Below are the code and all the weights of a small trained network. Each question names an input and a target symbol and asks about switching units off, where a switched-off unit gives its printed mean instead of its output.

import numpy as np


def w(rows, s, z=0):
    codes = np.array(rows[::2]) - 128.0
    scale = np.full(codes.shape[1], s)
    scale[-1] = z or s
    return codes * scale


def norm(h):
    return h / np.sqrt((h * h).mean(-1, keepdims=True) + 1e-5)


def f(y):
    return y / 2 * (1 + np.tanh(0.7978845608 * (y + 0.044715 * y**3)))


def softmax(a):
    e = np.exp(a - a.max(-1, keepdims=True))
    return e / e.sum(-1, keepdims=True)


def log_softmax(a):
    a = a - a.max(-1, keepdims=True)
    return a - np.log(np.exp(a).sum(-1, keepdims=True))


def net(x, mask):
    ids = ['αβεζθλξπτψω'.index(c) for c in x.split()]
    T = len(ids)
    res = E[ids] + P[:T]
    q, k, v = (norm(res) @ M[0].T for M in (Q, K, V))
    z = softmax(np.where(np.tri(T) > 0, q @ k.T / 3**0.5, -1e9)) @ v
    res = res + np.where(mask[0], z, O[0][:, -1]) @ O[0][:, :-1]
    y = f(norm(res) @ A[0][:, :-1].T + A[0][:, -1])
    res = res + np.where(mask[1:13], y, B[0][:, -1]) @ B[0][:, :-1]
    return log_softmax(norm(res)[-1] @ U[:, :-1].T + U[:, -1])


Q, K, V, O, A, B = {}, {}, {}, {}, {}, {}
E = w([
[151,159,145],'α',
[150,161,145],'β',
[128,162,72],'ε',
[149,169,182],'ζ',
[94,225,104],'θ',
[149,171,188],'λ',
[118,80,58],'ξ',
[107,248,98],'π',
[23,107,92],'τ',
[95,247,65],'ψ',
[35,103,96],'ω',
],0.016)
P = w([
[254,8,195],'0',
[27,215,201],'1',
[53,222,204],'2',
[70,217,197],'3',
[126,182,234],'4',
[100,208,212],'5',
[107,206,203],'6',
[152,162,239],'7',
],0.0065)
Q[0] = w([
[201,186,100],'h1',
[215,197,199],'h1',
[170,1,153],'h1',
],0.0085)
K[0] = w([
[2,226,51],'h1',
[94,209,170],'h1',
[110,107,124],'h1',
],0.012)
V[0] = w([
[136,115,191],'h1',
[13,133,159],'h1',
[90,19,255],'h1',
],0.0074)
O[0] = w([
[147,133,2,134],'h1',
[17,35,225,222],'h1',
[108,38,58,4],'h1',
],0.0082,0.0017)
A[0] = w([
[145,152,94,63],'n1',
[122,165,115,98],'n2',
[191,151,68,138],'n3',
[174,201,119,111],'n4',
[183,193,179,163],'n5',
[108,128,109,109],'n6',
[91,171,74,72],'n7',
[102,155,154,116],'n8',
[252,149,134,94],'n9',
[147,186,175,79],'n10',
[59,205,162,121],'n11',
[230,186,213,255],'n12',
],0.015,0.006)
B[0] = w([
[177,99,95,122],'n1',
[182,78,153,139],'n2',
[166,121,149,141],'n3',
[69,156,199,163],'n4',
[119,177,105,211],'n5',
[135,151,109,130],'n6',
[177,129,120,147],'n7',
[152,118,109,168],'n8',
[143,137,214,140],'n9',
[72,110,55,181],'n10',
[203,74,177,254],'n11',
[105,253,112,250],'n12',
],0.011,0.012)
U = w([
[126,63,177,30],'α',
[180,192,178,200],'β',
[6,51,128,141],'ε',
[87,150,79,253],'ζ',
[170,98,66,26],'θ',
[89,84,63,68],'λ',
[137,53,203,68],'ξ',
[26,68,116,64],'π',
[174,96,68,52],'τ',
[130,65,193,10],'ψ',
[205,46,119,127],'ω',
],0.014,0.0041)

Each question gives the input, a string of symbols that net reads in full, and the target symbol t.
The units are the heads (3 rows each of Q, K, V and O) and the neurons (one row each of A and B). Each row of codes is followed by its name. A weight is (code - 128) times the scale printed after its matrix; where a second scale follows, it is the last column's (O, A, B and U).
mask holds one flag per unit, heads first, then neurons. A switched-off unit (its flag False) gives its mean, the last column of its rows in O or B, instead of its output. The means were averaged over made-up inputs and are rounded, as every weight is.
A unit's drop is (log p(t) with every unit on - log p(t) with that unit switched off) / (log p(t) with every unit on - log p(t) with every unit switched off).
The circuit of an input: a set's keep is (log p(t) with only the set's units on - log p(t) with every unit switched off) / (log p(t) with every unit on - log p(t) with every unit switched off). Starting from the 12 units with the biggest drops (on a tie, the unit counted first), units are removed one at a time, each time the one whose removal leaves the highest keep (on an exact tie, the one counted first), for as long as the keep stays at least 0.8.
units of the circuit, in order: the units of the circuit, biggest drop first
k most important neurons: the k neurons with the biggest drops, biggest first
drop when u is switched off: that unit's drop, to one decimal
input π ω τ ε ξ ζ ω, target ξ: 2 most important neurons : [n12 n10]
input π ζ τ ξ τ, target ξ: 2 most important neurons : [n12 n10]
input τ ζ ω ξ β θ τ, target ε: 2 most important neurons : [n12 n11]
input τ ψ α β ξ ω, target ε: units of the circuit, in order : [n12]
input ε β ω ξ τ τ, target β: units of the circuit, in order : [h1 n11]
input τ ω τ π ψ τ π ξ, target ε: units of the circuit, in order : [n11 n12]
input ξ π ξ ω ε ξ β ω, target ω: 2 most important neurons : [n12 n4]
input τ β τ β τ, target ε: 2 most important neurons : [n11 n12]
input π ξ ω, target ξ: 2 most important neurons : [n12 n11]
input τ θ ψ τ ω, target ε: 2 most important neurons : [n11 n12]
input π β τ τ τ ξ, target ξ: drop when n12 is switched off : 0.5
input π ψ θ β τ, target ξ: drop when n12 is switched off : 0.5
input π ω α τ ω τ β α, target ζ: drop when n10 is switched off : 0.1
input ε ε τ, target β: drop when h1 is switched off : 2.2
input ξ ε π τ, target ω: most important neuron : [n12]
